Here is a tiny trained network, its code and every weight. The questions are about switching its units off for an input and a target symbol, where a switched-off unit gives its printed mean instead of its output.

import numpy as np


def w(rows, s, z=0):
    codes = np.array(rows[::2]) - 128.0
    scale = np.full(codes.shape[1], s)
    scale[-1] = z or s
    return codes * scale


def f(y):
    return np.maximum(y, 0)


def softmax(a):
    e = np.exp(a - a.max(-1, keepdims=True))
    return e / e.sum(-1, keepdims=True)


def log_softmax(a):
    a = a - a.max(-1, keepdims=True)
    return a - np.log(np.exp(a).sum(-1, keepdims=True))


def net(x, mask):
    ids = ['αβδζθξπψ'.index(c) for c in x.split()]
    T = len(ids)
    res = E[ids] + P[:T]
    u = 0
    for l in range(2):
        r = res
        for j in range(2):
            rows = slice(3 * j, 3 * j + 3)
            q, k, v = (r @ M[l][rows].T for M in (Q, K, V))
            z = softmax(np.where(np.tri(T) > 0, q @ k.T / 3**0.5, -1e9)) @ v
            o = O[l][rows]
            res = res + np.where(mask[u + j], z, o[:, -1]) @ o[:, :-1]
        u += 2
        y = f(res @ A[l][:, :-1].T + A[l][:, -1])
        res = res + np.where(mask[u : u + 12], y, B[l][:, -1]) @ B[l][:, :-1]
        u += 12
    return log_softmax(res[-1] @ U[:, :-1].T + U[:, -1])


Q, K, V, O, A, B = {}, {}, {}, {}, {}, {}
E = w([
[171,228,158,150,94,69,168],'α',
[99,206,147,161,174,161,180],'β',
[169,168,139,65,89,137,201],'δ',
[121,158,87,205,162,168,67],'ζ',
[136,172,90,110,149,254,127],'θ',
[135,87,110,190,121,29,136],'ξ',
[58,69,127,126,188,144,198],'π',
[155,59,68,87,82,156,128],'ψ',
],0.0075)
P = w([
[204,112,192,160,203,142,122],'0',
[58,131,223,178,55,223,120],'1',
[214,128,128,87,253,103,120],'2',
[41,186,98,36,160,84,63],'3',
[219,94,137,218,122,184,205],'4',
[23,169,134,171,34,185,167],'5',
[211,136,56,107,230,90,174],'6',
[46,193,47,40,144,74,97],'7',
[208,83,68,234,97,163,239],'8',
[20,167,86,210,4,168,204],'9',
[196,126,17,138,202,92,208],'10',
[49,185,43,64,116,40,140],'11',
],0.0051)
Q[0] = w([
[127,127,132,127,127,132,125],'0.h0',
[135,130,120,133,132,120,145],'0.h0',
[125,113,137,122,130,127,112],'0.h0',
[5,147,142,110,33,114,101],'0.h1',
[1,150,139,111,29,111,104],'0.h1',
[208,113,120,139,186,138,142],'0.h1',
],0.0064)
K[0] = w([
[130,123,128,128,130,126,125],'0.h0',
[124,150,125,136,122,134,137],'0.h0',
[129,113,130,121,134,136,115],'0.h0',
[1,143,155,150,2,163,109],'0.h1',
[2,150,149,150,8,156,112],'0.h1',
[201,116,115,117,200,104,137],'0.h1',
],0.0065)
V[0] = w([
[127,100,145,114,124,119,94],'0.h0',
[106,150,85,143,136,132,185],'0.h0',
[127,90,255,105,148,145,68],'0.h0',
[56,144,117,141,58,137,126],'0.h1',
[216,121,136,123,213,124,133],'0.h1',
[88,93,193,121,93,127,92],'0.h1',
],0.0075)
O[0] = w([
[130,116,153,111,121,122,97,50],'0.h0',
[105,136,61,139,139,125,201,211],'0.h0',
[135,109,254,114,160,153,80,47],'0.h0',
[52,137,120,127,79,126,123,69],'0.h1',
[206,128,131,136,178,134,135,223],'0.h1',
[71,85,198,116,94,126,91,10],'0.h1',
],0.0069,0.0014)
A[0] = w([
[205,123,107,148,167,112,171,200],'0.n0',
[152,98,65,164,109,168,53,232],'0.n1',
[180,132,89,72,88,143,160,196],'0.n2',
[76,177,93,126,119,195,145,201],'0.n3',
[110,131,121,196,97,169,182,223],'0.n4',
[254,117,105,175,195,146,189,227],'0.n5',
[121,210,200,151,49,156,187,241],'0.n6',
[120,116,36,120,142,154,136,254],'0.n7',
[106,186,83,113,188,153,115,198],'0.n8',
[112,102,52,150,100,101,180,242],'0.n9',
[112,28,144,119,164,131,173,216],'0.n10',
[111,174,64,48,185,64,95,228],'0.n11',
],0.0069,0.004)
B[0] = w([
[216,129,120,138,162,114,160,214],'0.n0',
[157,66,53,173,107,178,42,176],'0.n1',
[209,138,69,66,83,143,164,195],'0.n2',
[70,163,90,122,111,179,147,197],'0.n3',
[112,126,116,176,97,161,179,208],'0.n4',
[254,131,118,154,180,133,166,253],'0.n5',
[117,179,167,159,43,153,205,205],'0.n6',
[117,105,7,117,152,155,146,231],'0.n7',
[112,177,68,120,203,145,125,194],'0.n8',
[100,80,34,153,85,103,201,229],'0.n9',
[104,25,142,117,174,132,206,169],'0.n10',
[101,151,56,65,192,60,108,199],'0.n11',
],0.0061,0.0078)
Q[1] = w([
[205,181,39,209,186,129,223],'1.h0',
[131,102,155,216,64,211,156],'1.h0',
[170,116,170,126,157,142,118],'1.h0',
[93,168,116,41,164,55,77],'1.h1',
[217,149,30,105,255,88,189],'1.h1',
[96,147,73,147,93,122,156],'1.h1',
],0.0087)
K[1] = w([
[107,88,51,141,124,104,206],'1.h0',
[125,168,70,9,218,23,71],'1.h0',
[194,9,186,106,189,147,124],'1.h0',
[126,157,254,200,55,214,145],'1.h1',
[122,58,62,169,97,142,169],'1.h1',
[63,236,46,140,91,80,175],'1.h1',
],0.0072)
V[1] = w([
[101,226,163,171,123,162,163],'1.h0',
[102,158,112,106,172,254,157],'1.h0',
[78,2,123,75,159,174,154],'1.h0',
[80,141,184,189,204,106,157],'1.h1',
[148,143,117,34,82,167,178],'1.h1',
[145,116,161,87,76,33,170],'1.h1',
],0.0094)
O[1] = w([
[103,126,139,219,55,180,154,128],'1.h0',
[131,85,191,102,32,195,101,255],'1.h0',
[125,2,155,19,158,159,144,169],'1.h0',
[126,73,54,131,37,184,241,47],'1.h1',
[127,118,228,151,162,241,89,224],'1.h1',
[111,109,141,206,243,207,206,64],'1.h1',
],0.0091,0.0096)
A[1] = w([
[134,101,103,139,156,78,165,73],'1.n0',
[193,154,188,182,167,178,92,130],'1.n1',
[113,176,53,127,90,144,192,216],'1.n2',
[39,160,181,170,60,162,87,91],'1.n3',
[91,112,234,62,157,198,80,226],'1.n4',
[25,142,61,97,91,49,132,106],'1.n5',
[104,111,171,84,83,99,24,163],'1.n6',
[209,143,123,79,242,44,116,25],'1.n7',
[24,186,119,186,137,148,146,251],'1.n8',
[48,138,103,179,46,92,110,67],'1.n9',
[62,114,120,87,168,134,163,254],'1.n10',
[194,152,82,253,170,139,171,47],'1.n11',
],0.0068,0.0036)
B[1] = w([
[172,170,122,115,152,182,132,145],'1.n0',
[88,131,193,79,90,120,85,208],'1.n1',
[118,91,88,185,106,61,100,218],'1.n2',
[186,81,131,161,208,155,145,220],'1.n3',
[79,88,133,182,149,19,108,251],'1.n4',
[200,148,184,131,94,155,7,149],'1.n5',
[61,223,134,60,186,150,197,191],'1.n6',
[65,102,145,227,105,181,113,246],'1.n7',
[196,134,105,122,154,59,72,208],'1.n8',
[182,163,125,75,215,221,184,187],'1.n9',
[176,121,107,90,57,89,103,174],'1.n10',
[2,192,147,81,132,114,167,205],'1.n11',
],0.0076,0.011)
U = w([
[104,154,60,154,198,126,188,188],'α',
[207,90,109,123,147,185,179,28],'β',
[141,81,182,188,142,116,68,179],'δ',
[192,184,140,68,99,151,64,64],'ζ',
[70,157,181,76,150,227,186,3],'θ',
[175,128,65,155,92,2,77,188],'ξ',
[39,96,125,153,25,130,145,180],'π',
[66,162,130,73,149,37,130,192],'ψ',
],0.0069,0.0018)

Each question gives the input, a string of symbols that net reads in full, and the target symbol t.
The units are the heads (3 rows each of Q, K, V and O) and the neurons (one row each of A and B). Each row of codes is followed by its name. A weight is (code - 128) times the scale printed after its matrix; where a second scale follows, it is the last column's (O, A, B and U).
mask holds one flag per unit, layer by layer, with each layer's heads first. A switched-off unit (its flag False) gives its mean, the last column of its rows in O or B, instead of its output. The means were averaged over made-up inputs and are rounded, as every weight is.
A unit's drop is (log p(t) with every unit on - log p(t) with that unit switched off) / (log p(t) with every unit on - log p(t) with every unit switched off).
unit that matters most: the unit with the biggest drop
top k neurons: the k neurons with the biggest drops, biggest first
k most important neurons of layer l: the k neurons of layer l with the biggest drops, biggest first
heads that matter: for each layer, one digit per head in row order, 1 if its drop is at least 0.15 and else 0, layers parted by /
input ξ δ α π ζ, target β: heads that matter : 00 / 11
input π π δ π ξ θ α θ δ ζ δ δ, target ζ: heads that matter : 00 / 01
input β α α, target π: heads that matter : 00 / 11
input π ζ α π α ψ β ξ δ, target α: 3 most important neurons of layer 0 : (0.n11, 0.n9, 0.n6)
input π ζ δ, target β: top 2 neurons : (0.n10, 0.n5)
input δ θ ψ α δ β α α α θ ψ π, target θ: unit that matters most : 1.h0
input θ ψ δ ξ α α ψ ζ, target α: heads that matter : 00 / 11
input ψ α π θ ψ δ ψ δ, target δ: heads that matter : 01 / 11
input α ψ β ξ ψ π ψ β ψ β α ζ, target β: heads that matter : 01 / 10
input α ψ ξ π ζ ψ ψ ψ ψ θ β ξ, target θ: heads that matter : 01 / 11
input θ δ δ β α ξ α β δ δ ζ, target ξ: 2 most important neurons of layer 0 : (0.n1, 0.n7)
input ψ ψ α δ δ β α α α, target ψ: top 2 neurons : (1.n11, 1.n1)
input π π ζ ψ ζ β ψ δ α α, target δ: heads that matter : 01 / 01
input ζ ψ ψ ψ δ ψ, target ψ: unit that matters most : 1.h0
input α ψ δ β α ζ θ α ζ β δ α, target β: top 2 neurons : (1.n9, 1.n3)
input π ζ π α ψ π δ α ξ, target α: heads that matter : 10 / 11
input α β π δ π δ δ π π π δ, target β: heads that matter : 00 / 10
input ψ δ δ ξ, target δ: heads that matter : 00 / 11
input δ θ ψ ψ π ξ α, target β: heads that matter : 00 / 11
input θ ψ β ξ π δ δ ξ α ξ, target ξ: heads that matter : 01 / 10
input δ ξ ζ α α, target ξ: heads that matter : 00 / 01
input ξ π δ ξ β δ α π, target δ: most important neuron of layer 0 : (0.n6)
input ξ α β ξ, target α: top 2 neurons : (0.n6, 1.n9)
input ξ ψ α α α π α ζ π ψ, target ζ: 2 most important neurons of layer 1 : (1.n5, 1.n9)
input ξ ψ θ δ ψ α α α ψ ζ ζ, target δ: 2 most important neurons of layer 0 : (0.n2, 0.n5)
input α ξ ψ π δ ψ β δ ψ α α ζ, target α: 4 most important neurons of layer 1 : (1.n11, 1.n9, 1.n8, 1.n3)
input δ θ α ξ ζ ξ α ζ α π, target ζ: 2 most important neurons of layer 1 : (1.n5, 1.n9)
input ψ ψ θ, target δ: unit that matters most : 1.n7
